Below are the code and all the weights of a small trained network. Each question names an input and a target symbol and asks about switching units off, where a switched-off unit gives its printed mean instead of its output.

import numpy as np


def w(rows, s, z=0):
    codes = np.array(rows[::2]) - 128.0
    scale = np.full(codes.shape[1], s)
    scale[-1] = z or s
    return codes * scale


def norm(h):
    return h / np.sqrt((h * h).mean(-1, keepdims=True) + 1e-5)


def f(y):
    return np.maximum(y, 0)


def softmax(a):
    e = np.exp(a - a.max(-1, keepdims=True))
    return e / e.sum(-1, keepdims=True)


def log_softmax(a):
    a = a - a.max(-1, keepdims=True)
    return a - np.log(np.exp(a).sum(-1, keepdims=True))


def net(x, mask):
    ids = ['αγζθπτψω'.index(c) for c in x.split()]
    T = len(ids)
    res = E[ids] + P[:T]
    u = 0
    for l in range(2):
        q, k, v = (norm(res) @ M[l].T for M in (Q, K, V))
        z = softmax(np.where(np.tri(T) > 0, q @ k.T / 2**0.5, -1e9)) @ v
        res = res + np.where(mask[u], z, O[l][:, -1]) @ O[l][:, :-1]
        u += 1
        y = f(norm(res) @ A[l][:, :-1].T + A[l][:, -1])
        res = res + np.where(mask[u : u + 12], y, B[l][:, -1]) @ B[l][:, :-1]
        u += 12
    return log_softmax(norm(res)[-1] @ U[:, :-1].T + U[:, -1])


Q, K, V, O, A, B = {}, {}, {}, {}, {}, {}
E = w([
[161,114,112,179],'α',
[239,239,246,1],'γ',
[156,153,154,191],'ζ',
[112,149,91,73],'θ',
[167,131,173,207],'π',
[134,107,143,171],'τ',
[81,154,71,71],'ψ',
[144,145,143,179],'ω',
],0.0048)
P = w([
[40,78,79,3],'0',
[211,158,153,113],'1',
[211,167,151,116],'2',
[192,154,168,117],'3',
[199,166,161,102],'4',
[203,158,158,110],'5',
[188,164,161,97],'6',
[187,166,162,103],'7',
[163,125,176,126],'8',
[160,142,178,126],'9',
[162,152,161,117],'10',
[149,149,158,119],'11',
[166,152,164,112],'12',
[160,135,180,117],'13',
],0.0021)
Q[0] = w([
[143,255,219,232],'0.h1',
[221,175,179,186],'0.h1',
],0.0048)
K[0] = w([
[104,22,78,157],'0.h1',
[1,96,183,157],'0.h1',
],0.0053)
V[0] = w([
[1,237,109,163],'0.h1',
[167,42,71,54],'0.h1',
],0.0024)
O[0] = w([
[112,203,241,139,133],'0.h1',
[83,2,93,23,8],'0.h1',
],0.0024,0.0012)
A[0] = w([
[205,59,129,108,145],'0.n1',
[194,73,133,89,88],'0.n2',
[200,65,177,163,7],'0.n3',
[145,200,77,88,14],'0.n4',
[155,233,120,140,172],'0.n5',
[81,166,78,4,59],'0.n6',
[61,53,148,229,166],'0.n7',
[165,119,244,155,36],'0.n8',
[120,154,46,57,105],'0.n9',
[199,133,111,173,74],'0.n10',
[105,42,144,139,43],'0.n11',
[161,219,36,145,116],'0.n12',
],0.0032,0.0017)
B[0] = w([
[110,201,129,123,161],'0.n1',
[120,193,247,165,137],'0.n2',
[60,138,49,119,176],'0.n3',
[158,127,147,227,150],'0.n4',
[159,134,151,65,252],'0.n5',
[230,181,176,245,176],'0.n6',
[214,175,188,159,174],'0.n7',
[129,131,11,129,221],'0.n8',
[166,97,91,232,165],'0.n9',
[79,59,175,194,198],'0.n10',
[219,149,198,144,130],'0.n11',
[132,99,188,251,179],'0.n12',
],0.0032,0.0029)
Q[1] = w([
[254,218,238,220],'1.h1',
[32,80,17,28],'1.h1',
],0.0056)
K[1] = w([
[69,106,80,2],'1.h1',
[160,132,86,225],'1.h1',
],0.0063)
V[1] = w([
[36,255,71,147],'1.h1',
[157,41,14,119],'1.h1',
],0.0044)
O[1] = w([
[2,234,134,219,121],'1.h1',
[219,126,43,164,2],'1.h1',
],0.0043,0.0038)
A[1] = w([
[30,182,147,150,72],'1.n1',
[7,236,76,147,199],'1.n2',
[109,50,25,147,92],'1.n3',
[124,114,12,147,100],'1.n4',
[183,117,49,113,6],'1.n5',
[214,73,78,63,3],'1.n6',
[197,111,154,125,83],'1.n7',
[76,188,13,160,92],'1.n8',
[189,107,70,93,40],'1.n9',
[69,65,185,122,142],'1.n10',
[205,34,97,74,66],'1.n11',
[89,71,2,133,91],'1.n12',
],0.0047,0.0032)
B[1] = w([
[51,47,128,139,207],'1.n1',
[54,115,79,63,249],'1.n2',
[241,125,95,205,133],'1.n3',
[208,103,132,164,145],'1.n4',
[170,25,237,255,132],'1.n5',
[42,72,89,94,137],'1.n6',
[63,152,106,142,202],'1.n7',
[149,185,28,44,150],'1.n8',
[170,113,74,139,134],'1.n9',
[182,64,116,56,216],'1.n10',
[36,104,163,63,145],'1.n11',
[110,246,173,159,132],'1.n12',
],0.0055,0.002)
U = w([
[231,23,71,135,63],'α',
[215,240,195,3,119],'γ',
[11,195,213,128,249],'ζ',
[223,203,33,174,218],'θ',
[153,182,206,247,52],'π',
[172,9,100,25,82],'τ',
[66,248,17,146,105],'ψ',
[16,136,185,95,98],'ω',
],0.0052,0.0022)

Each question gives the input, a string of symbols that net reads in full, and the target symbol t.
The units are the heads (2 rows each of Q, K, V and O) and the neurons (one row each of A and B). Each row of codes is followed by its name. A weight is (code - 128) times the scale printed after its matrix; where a second scale follows, it is the last column's (O, A, B and U).
mask holds one flag per unit, layer by layer, with each layer's heads first. A switched-off unit (its flag False) gives its mean, the last column of its rows in O or B, instead of its output. The means were averaged over made-up inputs and are rounded, as every weight is.
A unit's drop is (log p(t) with every unit on - log p(t) with that unit switched off) / (log p(t) with every unit on - log p(t) with every unit switched off).
The circuit of an input: a set's keep is (log p(t) with only the set's units on - log p(t) with every unit switched off) / (log p(t) with every unit on - log p(t) with every unit switched off). Starting from the 12 units with the biggest drops (on a tie, the unit counted first), units are removed one at a time, each time the one whose removal leaves the highest keep (on an exact tie, the one counted first), for as long as the keep stays at least 0.8.
circuit, biggest first: the units of the circuit, biggest drop first
most important unit: the unit with the biggest drop
k most important neurons: the k neurons with the biggest drops, biggest first
k most important neurons of layer l: the k neurons of layer l with the biggest drops, biggest first
drop of u: that unit's drop, to one decimal
input π ζ ω ψ, target π: circuit, biggest first -> (0.n6 0.n12 0.n9)
input ψ ω ω π ζ, target ψ: circuit, biggest first -> (1.h1 1.n2)
input θ ζ α γ ζ ω ω τ ζ θ θ, target θ: most important unit -> 0.h1
input α θ ω, target α: circuit, biggest first -> (0.h1 1.h1)
input ψ ζ τ ζ ζ π ψ ω π ω π, target ψ: circuit, biggest first -> (1.h1 1.n2 1.n8)
input ψ ω ζ α γ γ ζ ψ ω, target ψ: circuit, biggest first -> (1.h1 1.n8)
input ψ ζ ζ ω, target ψ: circuit, biggest first -> (1.h1 1.n2)
input θ α ψ ζ τ, target θ: circuit, biggest first -> (1.h1 0.h1)
input θ θ ζ ζ π τ ζ θ ω ω ψ, target θ: 2 most important neurons -> (0.n9 0.n6)
input τ ζ π ζ ω ψ, target τ: 2 most important neurons of layer 1 -> (1.n11 1.n6)
input ω γ ζ ζ ζ ζ ψ π θ π ψ θ, target π: 2 most important neurons -> (0.n6 0.n3)
input π ζ ζ τ π π γ γ ζ τ θ, target π: circuit, biggest first -> (0.n6 0.n9 0.n12)
input π α ω ψ ζ ζ γ τ, target τ: 3 most important neurons -> (1.n10 0.n6 0.n3)
input τ ψ τ ζ ζ ω ω ψ θ ζ θ, target τ: 2 most important neurons -> (1.n11 0.n8)
input α ζ ψ, target α: most important neuron -> (0.n8)
input τ ζ π α ψ α θ ω ζ ζ ψ ζ, target τ: drop of 0.h1 -> 0.7
input τ ζ τ π, target τ: drop of 0.h1 -> 0.3
input α ζ θ, target α: drop of 0.h1 -> 0.6
